Below is a small trained network, with its code and all its weights. Each question gives an input and a target symbol and asks what happens when units are switched off, that is, made to give their printed mean instead of their output.

import numpy as np


def w(rows, s, z=0):
    codes = np.array(rows[::2]) - 128.0
    scale = np.full(codes.shape[1], s)
    scale[-1] = z or s
    return codes * scale


def f(y):
    return y / 2 * (1 + np.tanh(0.7978845608 * (y + 0.044715 * y**3)))


def softmax(a):
    e = np.exp(a - a.max(-1, keepdims=True))
    return e / e.sum(-1, keepdims=True)


def log_softmax(a):
    a = a - a.max(-1, keepdims=True)
    return a - np.log(np.exp(a).sum(-1, keepdims=True))


def net(x, mask):
    ids = ['ΓΔΛΠΩαξτφψ'.index(c) for c in x.split()]
    T = len(ids)
    res = E[ids] + P[:T]
    u = 0
    for l in range(2):
        r = res
        for j in range(2):
            rows = slice(2 * j, 2 * j + 2)
            q, k, v = (r @ M[l][rows].T for M in (Q, K, V))
            z = softmax(np.where(np.tri(T) > 0, q @ k.T / 2**0.5, -1e9)) @ v
            o = O[l][rows]
            res = res + np.where(mask[u + j], z, o[:, -1]) @ o[:, :-1]
        u += 2
        y = f(res @ A[l][:, :-1].T + A[l][:, -1])
        res = res + np.where(mask[u : u + 12], y, B[l][:, -1]) @ B[l][:, :-1]
        u += 12
    return log_softmax(res[-1] @ U[:, :-1].T + U[:, -1])


Q, K, V, O, A, B = {}, {}, {}, {}, {}, {}
E = w([
[74,94,129,151,43,130,93,14],'Γ',
[70,147,72,148,88,192,3,152],'Δ',
[124,3,224,203,156,144,147,203],'Λ',
[200,153,152,130,40,105,202,49],'Π',
[42,137,72,110,169,99,36,136],'Ω',
[144,248,62,248,94,96,143,180],'α',
[128,103,93,71,130,15,111,83],'ξ',
[120,248,197,144,196,133,187,128],'τ',
[76,209,196,148,159,202,94,109],'φ',
[146,144,35,100,30,158,29,181],'ψ',
],0.013)
P = w([
[234,115,88,254,197,189,113,80],'0',
[134,128,93,195,157,188,193,133],'1',
[109,138,114,172,140,175,187,141],'2',
[99,143,133,155,132,164,179,147],'3',
[92,153,144,140,126,152,160,157],'4',
[87,161,153,131,119,141,158,160],'5',
[87,164,167,121,111,136,146,164],'6',
[85,172,175,117,108,129,141,163],'7',
[79,172,181,112,98,122,135,170],'8',
[75,178,187,107,95,116,132,171],'9',
[75,179,192,99,91,109,128,173],'10',
[72,182,198,101,86,104,120,172],'11',
],0.0059)
Q[0] = w([
[176,10,62,20,99,95,97,91],'0.h1',
[204,119,233,120,81,111,213,2],'0.h1',
[171,161,83,172,70,128,203,140],'0.h2',
[142,144,35,163,87,115,89,189],'0.h2',
],0.0072)
K[0] = w([
[112,134,25,40,137,83,96,47],'0.h1',
[125,154,149,149,56,92,178,2],'0.h1',
[133,203,98,154,85,95,155,82],'0.h2',
[96,123,34,136,107,83,75,101],'0.h2',
],0.0096)
V[0] = w([
[165,251,135,91,231,46,191,129],'0.h1',
[163,9,117,114,144,22,158,146],'0.h1',
[192,122,254,211,156,143,201,189],'0.h2',
[181,81,141,121,15,71,185,81],'0.h2',
],0.0045)
O[0] = w([
[107,58,94,199,69,221,97,57,169],'0.h1',
[63,169,209,108,38,184,88,244,139],'0.h1',
[91,101,97,26,119,54,3,155,24],'0.h2',
[130,147,118,124,252,174,52,129,3],'0.h2',
],0.0054,0.0014)
A[0] = w([
[73,180,100,88,163,227,57,172,83],'0.n1',
[113,109,97,110,210,114,97,180,186],'0.n2',
[144,176,60,201,120,159,129,46,184],'0.n3',
[125,49,204,189,183,163,65,158,106],'0.n4',
[172,190,209,169,170,146,248,176,42],'0.n5',
[228,123,79,2,14,150,91,187,125],'0.n6',
[150,17,50,99,46,87,197,60,86],'0.n7',
[176,77,178,238,202,201,155,148,23],'0.n8',
[23,168,188,96,149,86,118,172,253],'0.n9',
[149,79,41,82,247,30,92,106,127],'0.n10',
[175,134,49,122,160,80,211,80,136],'0.n11',
[93,53,133,201,74,229,95,101,53],'0.n12',
],0.0076,0.004)
B[0] = w([
[186,136,120,208,140,210,179,101,142],'0.n1',
[117,88,135,186,88,140,144,77,154],'0.n2',
[126,85,114,69,86,139,86,113,189],'0.n3',
[153,78,158,143,95,133,186,147,133],'0.n4',
[234,80,52,198,171,160,217,78,136],'0.n5',
[198,113,62,139,74,94,129,90,145],'0.n6',
[170,125,98,194,211,211,157,105,156],'0.n7',
[214,67,116,197,167,105,152,106,129],'0.n8',
[49,145,155,133,88,86,150,121,254],'0.n9',
[181,77,64,204,140,245,170,101,160],'0.n10',
[165,84,117,117,84,165,117,119,152],'0.n11',
[224,64,57,216,219,177,159,123,124],'0.n12',
],0.011,0.007)
Q[1] = w([
[52,184,65,155,26,61,125,163],'1.h1',
[137,162,38,191,107,72,122,162],'1.h1',
[161,91,119,206,142,239,217,72],'1.h2',
[91,194,193,1,146,87,81,175],'1.h2',
],0.0099)
K[1] = w([
[95,95,165,52,32,127,135,222],'1.h1',
[150,68,137,168,22,64,168,243],'1.h1',
[227,86,146,188,170,248,187,111],'1.h2',
[48,218,192,31,116,68,71,89],'1.h2',
],0.012)
V[1] = w([
[51,173,117,6,58,193,113,101],'1.h1',
[147,159,128,183,213,167,140,65],'1.h1',
[33,96,154,162,204,73,111,48],'1.h2',
[11,143,207,32,3,29,144,161],'1.h2',
],0.0059)
O[1] = w([
[136,163,198,207,22,126,184,92,48],'1.h1',
[75,92,47,112,99,91,173,213,31],'1.h1',
[234,82,36,116,44,109,61,118,253],'1.h2',
[171,134,101,153,228,5,3,78,220],'1.h2',
],0.0058,0.0026)
A[1] = w([
[233,142,91,72,123,99,50,97,99],'1.n1',
[55,172,181,146,56,118,136,178,161],'1.n2',
[175,180,42,150,170,47,117,143,124],'1.n3',
[74,102,90,15,216,115,157,170,85],'1.n4',
[106,148,70,92,203,191,51,239,56],'1.n5',
[254,139,72,136,140,155,196,119,35],'1.n6',
[148,88,92,114,59,187,144,118,89],'1.n7',
[131,167,158,63,117,26,121,134,207],'1.n8',
[97,134,157,202,156,187,198,130,2],'1.n9',
[48,91,145,114,155,157,64,152,29],'1.n10',
[111,199,137,250,147,106,123,148,25],'1.n11',
[162,174,63,68,73,140,145,165,196],'1.n12',
],0.0089,0.0065)
B[1] = w([
[160,99,176,113,122,208,177,92,243],'1.n1',
[172,115,162,57,164,99,153,120,228],'1.n2',
[95,155,150,107,63,100,183,153,247],'1.n3',
[199,102,27,86,211,107,192,133,154],'1.n4',
[54,67,181,98,213,171,48,233,156],'1.n5',
[72,72,56,159,153,164,121,184,154],'1.n6',
[141,148,129,142,201,148,183,125,235],'1.n7',
[101,108,43,158,133,142,113,146,254],'1.n8',
[158,82,30,183,104,181,77,145,161],'1.n9',
[66,83,159,203,193,146,252,17,132],'1.n10',
[161,86,144,107,109,202,166,140,153],'1.n11',
[98,94,162,126,87,132,117,99,203],'1.n12',
],0.011,0.007)
U = w([
[174,143,106,220,154,207,145,101,151],'Γ',
[118,166,251,41,133,84,184,87,162],'Δ',
[118,150,71,136,89,91,40,102,255],'Λ',
[113,140,117,123,105,120,129,197,84],'Π',
[190,97,89,85,153,119,95,113,87],'Ω',
[131,136,146,137,142,140,75,163,133],'α',
[162,166,101,150,157,93,151,145,106],'ξ',
[167,90,132,183,140,99,111,152,97],'τ',
[72,124,134,158,153,112,136,117,36],'φ',
[120,101,133,101,98,144,101,147,27],'ψ',
],0.011,0.0089)

Each question gives the input, a string of symbols that net reads in full, and the target symbol t.
The units are the heads (2 rows each of Q, K, V and O) and the neurons (one row each of A and B). Each row of codes is followed by its name. A weight is (code - 128) times the scale printed after its matrix; where a second scale follows, it is the last column's (O, A, B and U).
mask holds one flag per unit, layer by layer, with each layer's heads first. A switched-off unit (its flag False) gives its mean, the last column of its rows in O or B, instead of its output. The means were averaged over made-up inputs and are rounded, as every weight is.
A unit's drop is (log p(t) with every unit on - log p(t) with that unit switched off) / (log p(t) with every unit on - log p(t) with every unit switched off).
The circuit of an input: a set's keep is (log p(t) with only the set's units on - log p(t) with every unit switched off) / (log p(t) with every unit on - log p(t) with every unit switched off). Starting from the 12 units with the biggest drops (on a tie, the unit counted first), units are removed one at a time, each time the one whose removal leaves the highest keep (on an exact tie, the one counted first), for as long as the keep stays at least 0.8.
circuit, biggest first: the units of the circuit, biggest drop first
top k neurons: the k neurons with the biggest drops, biggest first
top k neurons in layer l: the k neurons of layer l with the biggest drops, biggest first
heads that matter: for each layer, one digit per head in row order, 1 if its drop is at least 0.15 and else 0, layers parted by /
input τ ψ φ τ, target Δ: heads that matter : 11 / 01
input Γ ξ φ Ω ξ ψ ξ Ω τ φ, target Δ: heads that matter : 11 / 01
input α τ φ φ ξ α Γ ξ Γ Γ ξ α, target Λ: circuit, biggest first : [0.n10; 0.n3; 0.n1; 1.h2]
input Ω ξ Γ Λ Π φ, target Δ: top 2 neurons : [1.n2; 0.n9]
input ξ Π ξ ξ Δ ξ ψ τ τ ξ ξ τ, target Λ: top neuron : [0.n10]
input Ω ξ ξ Ω φ ψ Ω, target Λ: circuit, biggest first : [1.h2; 0.n9]
input ξ Λ ξ Ω φ ξ α ξ Ω Δ Δ, target α: top 4 neurons : [1.n5; 0.n1; 0.n8; 0.n4]
input Ω Γ ξ Ω φ ξ Γ ξ Δ, target Γ: top 3 neurons in layer 1 : [1.n9; 1.n3; 1.n7]
input Ω ξ ξ Λ Ω ψ Γ ξ Ω Ω Λ τ, target Γ: top 3 neurons in layer 1 : [1.n9; 1.n11; 1.n8]
input φ ξ φ Ω ξ φ ξ ξ Γ, target Γ: top 4 neurons : [0.n12; 0.n7; 0.n9; 1.n9]
input Ω ξ τ ξ ξ Ω Λ, target τ: heads that matter : 01 / 00
input ξ Π Ω Λ Ω τ τ Ω Γ, target Λ: heads that matter : 11 / 10
input ξ Λ Ω Ω φ ψ ξ Γ τ, target ξ: heads that matter : 11 / 10
input ξ φ Ω Γ Ω Ω φ ξ Γ, target Δ: circuit, biggest first : [1.h2; 0.n5; 1.n2]
input φ Γ ξ ξ φ ξ ξ Δ, target Γ: circuit, biggest first : [0.n1]
input Γ Δ ξ Δ, target Δ: heads that matter : 11 / 01
input Λ Λ Ω ξ ξ φ Ω Γ Ω Λ ξ Λ, target Λ: circuit, biggest first : [0.h2; 1.h2; 0.n9]
input ξ α φ Ω Γ ξ Ω, target Δ: top 3 neurons : [0.n1; 0.n10; 0.n7]
input ξ ξ Λ ξ ξ Δ ξ τ ψ, target ψ: top 3 neurons : [1.n1; 0.n8; 0.n6]
input ψ φ ξ ψ, target Δ: top neuron in layer 0 : [0.n10]
input Γ ξ Ω ξ α α, target Δ: top 2 neurons in layer 1 : [1.n8; 1.n9]
input Λ Ω ψ ξ Π φ ξ Γ, target Λ: heads that matter : 11 / 00
input α ξ φ Δ ξ, target Δ: top 3 neurons : [0.n7; 0.n10; 0.n9]
input Ω Δ ξ φ ξ Γ Γ φ Ω ψ Λ Π, target Γ: circuit, biggest first : [0.n5; 1.n6]
input Ω ξ φ Ω ξ φ Γ ξ τ, target Γ: heads that matter : 00 / 01
